Below are the code and all the weights of a small trained network. Each question names an input and a class and asks about switching units off, where a switched-off unit gives its printed mean instead of its output.

import numpy as np


def w(rows, s, z=0):
    codes = np.array(rows[::2]) - 128.0
    scale = np.full(codes.shape[1], s)
    scale[-1] = z or s
    return codes * scale


def norm(h):
    return h / np.sqrt((h * h).mean(-1, keepdims=True) + 1e-5)


def f(y):
    return y / 2 * (1 + np.tanh(0.7978845608 * (y + 0.044715 * y**3)))


def log_softmax(a):
    a = a - a.max(-1, keepdims=True)
    return a - np.log(np.exp(a).sum(-1, keepdims=True))


def net(x, mask):
    res = np.array(x, float).reshape(1, 6) / 4 @ E
    u = 0
    for l in range(4):
        y = f(norm(res) @ A[l][:, :-1].T + A[l][:, -1])
        res = res + np.where(mask[u : u + 8], y, B[l][:, -1]) @ B[l][:, :-1]
        u += 8
    return log_softmax(norm(res)[-1] @ U[:, :-1].T + U[:, -1])


A, B = {}, {}
E = w([
[241,52,108,28,142,118,194],'x0',
[10,47,69,130,104,229,87],'x1',
[43,124,181,2,138,205,209],'x2',
[168,99,188,141,81,238,122],'x3',
[112,121,123,101,73,169,175],'x4',
[144,176,77,122,136,202,155],'x5',
],0.0049)
A[0] = w([
[130,189,132,213,67,114,120,3],'0.n0',
[133,245,117,125,123,159,115,97],'0.n1',
[37,122,105,103,152,117,122,143],'0.n2',
[153,106,107,72,149,117,155,121],'0.n3',
[145,138,97,185,143,1,109,126],'0.n4',
[120,115,78,46,147,140,156,77],'0.n5',
[137,83,103,58,131,135,75,157],'0.n6',
[99,123,223,155,86,122,136,195],'0.n7',
],0.0099,0.0025)
B[0] = w([
[209,42,159,174,100,106,121,181],'0.n0',
[127,129,166,76,173,48,172,167],'0.n1',
[106,184,88,134,165,104,29,183],'0.n2',
[129,113,122,28,84,214,153,161],'0.n3',
[139,216,82,75,159,124,73,255],'0.n4',
[135,71,130,196,2,139,125,169],'0.n5',
[93,85,162,111,103,72,191,159],'0.n6',
[186,79,200,71,154,135,133,183],'0.n7',
],0.006,0.0069)
A[1] = w([
[73,201,138,121,118,157,149,22],'1.n0',
[161,123,163,152,162,235,68,2],'1.n1',
[176,128,199,133,2,155,212,225],'1.n2',
[127,109,72,210,75,217,89,93],'1.n3',
[114,168,137,201,85,28,116,228],'1.n4',
[119,62,186,115,129,111,40,107],'1.n5',
[129,142,127,97,68,69,180,132],'1.n6',
[101,181,108,69,54,104,236,158],'1.n7',
],0.0069,0.0013)
B[1] = w([
[114,97,89,131,84,2,63,132],'1.n0',
[92,155,123,144,107,190,110,161],'1.n1',
[138,75,116,116,186,137,129,253],'1.n2',
[143,189,157,179,119,205,170,193],'1.n3',
[169,113,87,121,148,135,161,203],'1.n4',
[144,133,67,78,122,172,122,193],'1.n5',
[120,69,171,137,133,178,91,156],'1.n6',
[163,86,99,107,127,137,139,198],'1.n7',
],0.0085,0.0042)
A[2] = w([
[56,85,149,119,154,184,132,148],'2.n0',
[171,184,76,167,167,74,106,38],'2.n1',
[159,208,109,156,161,143,117,156],'2.n2',
[148,146,141,149,130,179,167,131],'2.n3',
[115,148,171,49,124,88,1,182],'2.n4',
[148,150,113,88,129,31,88,62],'2.n5',
[54,91,134,115,96,138,112,9],'2.n6',
[205,130,145,201,172,110,190,69],'2.n7',
],0.0085,0.0012)
B[2] = w([
[99,219,33,255,150,92,91,206],'2.n0',
[2,169,165,20,184,77,12,253],'2.n1',
[109,163,66,88,157,202,27,210],'2.n2',
[140,137,213,122,138,163,160,157],'2.n3',
[78,145,111,86,220,193,115,250],'2.n4',
[95,109,11,134,88,184,80,241],'2.n5',
[54,161,97,140,136,59,135,158],'2.n6',
[29,87,40,153,187,52,86,171],'2.n7',
],0.0049)
A[3] = w([
[77,124,43,172,71,82,198,130],'3.n0',
[176,127,169,255,135,145,93,116],'3.n1',
[157,203,135,124,113,68,69,168],'3.n2',
[38,139,43,84,129,158,64,209],'3.n3',
[217,87,78,86,168,58,79,165],'3.n4',
[143,96,80,114,75,177,119,252],'3.n5',
[188,51,141,132,66,129,186,171],'3.n6',
[95,154,189,91,166,149,119,149],'3.n7',
],0.0077,0.0017)
B[3] = w([
[216,104,186,156,53,30,145,136],'3.n0',
[138,68,115,124,110,207,204,144],'3.n1',
[58,138,134,97,131,94,64,167],'3.n2',
[208,202,53,137,106,95,126,254],'3.n3',
[50,128,94,134,153,180,93,193],'3.n4',
[237,163,196,65,154,165,182,170],'3.n5',
[132,96,98,106,202,101,73,167],'3.n6',
[128,243,62,77,98,2,190,150],'3.n7',
],0.0066,0.0096)
U = w([
[93,229,82,76,152,92,54,218],'0',
[190,125,118,126,16,50,178,89],'1',
[167,184,161,189,60,227,160,145],'2',
[82,63,203,165,150,91,78,34],'3',
[74,88,188,128,100,87,139,12],'4',
[85,112,213,175,100,78,159,3],'5',
[115,191,254,81,145,72,198,51],'6',
[191,25,172,17,167,170,184,192],'7',
],0.012,0.0051)

Each question gives the input, the list of numbers given to net, and the class t.
The units are the neurons (one row each of A and B). Each row of codes is followed by its name. A weight is (code - 128) times the scale printed after its matrix; where a second scale follows, it is the last column's (A, B and U).
mask holds one flag per neuron, layer by layer. A switched-off neuron (its flag False) gives its mean, the last column of its row in B, instead of its output. The means were averaged over made-up inputs and are rounded, as every weight is.
A unit's drop is (log p(t) with every unit on - log p(t) with that unit switched off) / (log p(t) with every unit on - log p(t) with every unit switched off).
The circuit of an input: a set's keep is (log p(t) with only the set's units on - log p(t) with every unit switched off) / (log p(t) with every unit on - log p(t) with every unit switched off). Starting from the 12 units with the biggest drops (on a tie, the unit counted first), units are removed one at a time, each time the one whose removal leaves the highest keep (on an exact tie, the one counted first), for as long as the keep stays at least 0.8.
circuit, biggest first: the units of the circuit, biggest drop first
k most important neurons: the k neurons with the biggest drops, biggest first
top k neurons in layer l: the k neurons of layer l with the biggest drops, biggest first
drop when u is switched off: that unit's drop, to one decimal
input [4,8,-2,-5,7,6], class 2: top neuron in layer 1 -> [1.n3]
input [0,6,1,2,5,-2], class 2: circuit, biggest first -> [1.n3, 0.n1, 2.n1]
input [7,1,-4,7,-6,6], class 7: circuit, biggest first -> [0.n4, 3.n3]
input [5,7,-5,-2,7,-4], class 7: 2 most important neurons -> [2.n1, 0.n4]
input [6,7,-2,-8,8,0], class 1: 2 most important neurons -> [3.n0, 0.n2]
input [1,5,-8,1,-4,8], class 2: 2 most important neurons -> [1.n3, 0.n2]
input [3,4,2,-2,-6,1], class 1: top 3 neurons in layer 0 -> [0.n6, 0.n2, 0.n5]
input [-6,2,-5,4,-5,4], class 2: top 2 neurons in layer 0 -> [0.n0, 0.n2]
input [-3,2,0,8,8,-1], class 2: 2 most important neurons -> [2.n0, 1.n1]
input [0,4,4,0,7,4], class 2: top 3 neurons in layer 0 -> [0.n5, 0.n1, 0.n4]
input [2,1,2,-4,-3,2], class 1: 3 most important neurons -> [0.n2, 0.n5, 0.n0]
input [-3,5,-3,-1,6,-1], class 2: 2 most important neurons -> [0.n4, 1.n3]
input [-1,-1,7,-7,7,5], class 1: top 3 neurons in layer 0 -> [0.n5, 0.n2, 0.n4]
input [-3,-4,4,7,0,5], class 6: top neuron in layer 0 -> [0.n5]
input [5,7,-1,-1,7,2], class 7: top 2 neurons in layer 1 -> [1.n2, 1.n7]
input [3,3,2,0,0,6], class 7: drop when 3.n6 is switched off -> 0.1
input [0,4,-2,-7,8,4], class 1: drop when 0.n5 is switched off -> 0.4
input [-6,-4,-3,3,5,2], class 3: drop when 3.n1 is switched off -> -0.1
input [3,8,-1,-4,-2,-1], class 1: top 3 neurons in layer 0 -> [0.n4, 0.n6, 0.n5]
input [1,7,5,8,-2,6], class 2: most important neuron -> [2.n0]
